Below are the code and all the weights of a small trained network. Each question names an input and a class and asks about switching units off, where a switched-off unit gives its printed mean instead of its output.

import numpy as np


def w(rows, s, z=0):
    codes = np.array(rows[::2]) - 128.0
    scale = np.full(codes.shape[1], s)
    scale[-1] = z or s
    return codes * scale


def norm(h):
    return h / np.sqrt((h * h).mean(-1, keepdims=True) + 1e-5)


def f(y):
    return y / 2 * (1 + np.tanh(0.7978845608 * (y + 0.044715 * y**3)))


def log_softmax(a):
    a = a - a.max(-1, keepdims=True)
    return a - np.log(np.exp(a).sum(-1, keepdims=True))


def net(x, mask):
    res = np.array(x, float).reshape(1, 5) / 4 @ E
    u = 0
    for l in range(3):
        y = f(norm(res) @ A[l][:, :-1].T + A[l][:, -1])
        res = res + np.where(mask[u : u + 13], y, B[l][:, -1]) @ B[l][:, :-1]
        u += 13
    return log_softmax(norm(res)[-1] @ U[:, :-1].T + U[:, -1])


A, B = {}, {}
E = w([
[64,187,99,207,104,128,134],'x0',
[102,141,187,71,136,207,125],'x1',
[190,151,251,150,78,110,15],'x2',
[75,125,220,101,78,137,164],'x3',
[88,109,80,54,188,100,81],'x4',
],0.0033)
A[0] = w([
[167,142,81,144,183,116,85,5],'L0N1',
[126,164,173,17,192,108,54,46],'L0N2',
[110,215,247,105,81,129,100,58],'L0N3',
[209,142,167,127,130,72,71,86],'L0N4',
[130,82,57,137,166,99,154,101],'L0N5',
[132,142,227,132,81,92,124,69],'L0N6',
[113,178,116,213,96,103,77,48],'L0N7',
[178,138,53,131,201,110,128,107],'L0N8',
[187,133,195,155,58,202,167,58],'L0N9',
[168,99,189,25,186,138,159,82],'L0N10',
[15,125,101,116,159,205,146,81],'L0N11',
[222,170,155,149,106,187,168,71],'L0N12',
[145,94,254,148,72,87,103,39],'L0N13',
],0.0045,0.0028)
B[0] = w([
[125,127,77,149,66,179,125,101],'L0N1',
[108,56,214,96,221,150,101,193],'L0N2',
[169,4,103,146,61,41,167,253],'L0N3',
[16,137,97,84,105,195,177,180],'L0N4',
[156,118,136,102,41,67,152,183],'L0N5',
[86,41,129,160,67,137,125,198],'L0N6',
[129,198,190,178,138,101,110,147],'L0N7',
[133,94,125,155,41,138,153,192],'L0N8',
[176,80,128,181,138,227,142,193],'L0N9',
[87,194,159,194,158,46,104,196],'L0N10',
[100,150,168,73,93,142,181,227],'L0N11',
[126,81,165,165,186,164,193,138],'L0N12',
[99,98,134,70,22,129,134,233],'L0N13',
],0.004,0.0018)
A[1] = w([
[55,163,67,98,111,125,188,92],'L1N1',
[159,191,12,169,178,100,167,5],'L1N2',
[147,131,106,98,151,142,125,72],'L1N3',
[160,99,150,111,121,138,85,100],'L1N4',
[169,111,104,89,144,159,54,72],'L1N5',
[177,160,82,92,143,165,28,84],'L1N6',
[69,148,113,68,120,155,168,57],'L1N7',
[161,102,73,112,123,153,69,115],'L1N8',
[157,100,31,134,69,75,143,7],'L1N9',
[158,121,36,110,123,67,83,118],'L1N10',
[87,185,186,205,86,105,113,129],'L1N11',
[149,103,116,24,169,169,3,84],'L1N12',
[117,217,154,190,119,85,96,52],'L1N13',
],0.0056,0.0025)
B[1] = w([
[160,176,173,49,112,106,120,253],'L1N1',
[160,50,239,61,97,53,71,216],'L1N2',
[115,144,166,152,98,100,138,105],'L1N3',
[69,137,204,138,121,86,127,144],'L1N4',
[31,147,130,190,103,78,195,128],'L1N5',
[54,135,122,230,42,116,222,138],'L1N6',
[86,198,128,104,121,169,114,186],'L1N7',
[92,139,125,162,72,76,253,136],'L1N8',
[201,67,139,88,189,75,138,177],'L1N9',
[186,93,122,186,117,110,204,205],'L1N10',
[147,125,56,100,100,156,14,218],'L1N11',
[33,157,138,237,203,58,164,237],'L1N12',
[128,152,30,190,158,198,59,127],'L1N13',
],0.0039,0.0021)
A[2] = w([
[222,139,125,183,163,229,173,38],'L2N1',
[184,110,47,91,162,62,166,72],'L2N2',
[84,84,146,120,223,98,102,6],'L2N3',
[165,135,133,110,148,234,202,123],'L2N4',
[177,105,187,156,29,175,84,187],'L2N5',
[41,159,116,161,123,210,101,174],'L2N6',
[116,139,105,248,141,120,160,78],'L2N7',
[141,189,3,181,103,157,52,8],'L2N8',
[144,101,179,113,12,112,68,114],'L2N9',
[106,215,101,2,132,156,175,45],'L2N10',
[34,143,147,66,156,133,154,118],'L2N11',
[186,120,22,142,76,126,130,147],'L2N12',
[92,157,111,171,124,137,130,70],'L2N13',
],0.0063,0.0024)
B[2] = w([
[66,165,167,35,233,87,196,142],'L2N1',
[202,94,175,179,95,183,147,180],'L2N2',
[158,146,209,151,136,118,84,140],'L2N3',
[92,169,89,80,147,95,143,175],'L2N4',
[59,94,69,100,143,179,107,255],'L2N5',
[232,77,137,110,156,67,159,187],'L2N6',
[101,198,43,138,105,158,131,154],'L2N7',
[170,196,77,120,230,90,34,160],'L2N8',
[121,93,56,171,111,234,118,236],'L2N9',
[114,213,88,131,3,130,97,229],'L2N10',
[188,133,167,146,78,136,78,216],'L2N11',
[203,128,178,76,199,104,124,178],'L2N12',
[155,117,111,157,123,126,139,121],'L2N13',
],0.0054,0.004)
U = w([
[65,158,107,211,120,72,168,61],'0',
[236,76,142,110,111,93,187,167],'1',
[164,166,57,128,196,127,63,154],'2',
[61,42,115,117,81,213,97,228],'3',
[124,216,132,58,11,126,132,166],'4',
[86,122,248,131,155,86,82,65],'5',
[71,146,120,46,201,149,204,5],'6',
],0.014,0.0017)

Each question gives the input, the list of numbers given to net, and the class t.
The units are the neurons (one row each of A and B). Each row of codes is followed by its name. A weight is (code - 128) times the scale printed after its matrix; where a second scale follows, it is the last column's (A, B and U).
mask holds one flag per neuron, layer by layer. A switched-off neuron (its flag False) gives its mean, the last column of its row in B, instead of its output. The means were averaged over made-up inputs and are rounded, as every weight is.
A unit's drop is (log p(t) with every unit on - log p(t) with that unit switched off) / (log p(t) with every unit on - log p(t) with every unit switched off).
The circuit of an input: a set's keep is (log p(t) with only the set's units on - log p(t) with every unit switched off) / (log p(t) with every unit on - log p(t) with every unit switched off). Starting from the 12 units with the biggest drops (on a tie, the unit counted first), units are removed one at a time, each time the one whose removal leaves the highest keep (on an exact tie, the one counted first), for as long as the keep stays at least 0.8.
circuit, biggest first: the units of the circuit, biggest drop first
unit that matters most: the unit with the biggest drop
top k neurons: the k neurons with the biggest drops, biggest first
top k neurons in layer l: the k neurons of layer l with the biggest drops, biggest first
drop when u is switched off: that unit's drop, to one decimal
input [-7,3,-5,-1,8], class 5: unit that matters most : L1N12
input [-7,0,8,-6,5], class 0: circuit, biggest first : L1N12; L1N6; L1N5
input [-4,-2,-4,-1,-7], class 6: circuit, biggest first : L2N1; L0N3
input [4,7,0,-6,3], class 0: circuit, biggest first : L1N12; L1N6
input [5,-7,-7,4,1], class 1: top 2 neurons in layer 1 : L1N9; L1N2
input [5,0,0,-1,6], class 4: top 2 neurons : L0N3; L0N10
input [-8,-3,3,-2,-1], class 0: top 2 neurons : L1N12; L0N11
input [2,8,0,6,8], class 5: top 2 neurons : L0N2; L1N12
input [1,7,1,-1,-6], class 6: top 2 neurons : L2N1; L0N9
input [-1,-1,1,-6,-2], class 1: top 2 neurons : L1N9; L2N12
input [2,2,-1,-2,8], class 0: top 2 neurons : L1N12; L0N4
input [6,-4,4,3,-7], class 2: top 3 neurons in layer 1 : L1N11; L1N13; L1N2
input [-5,8,-4,-3,0], class 4: top 3 neurons in layer 1 : L1N2; L1N7; L1N9
input [-4,-5,2,1,-7], class 3: unit that matters most : L0N13
input [4,5,4,-5,7], class 0: top 2 neurons in layer 1 : L1N12; L1N6
input [5,-4,0,-2,0], class 2: drop when L0N7 is switched off : 0.1
input [-8,3,3,-4,-1], class 5: drop when L0N2 is switched off : 0.4
input [0,2,3,-2,-6], class 3: drop when L0N6 is switched off : 0.2
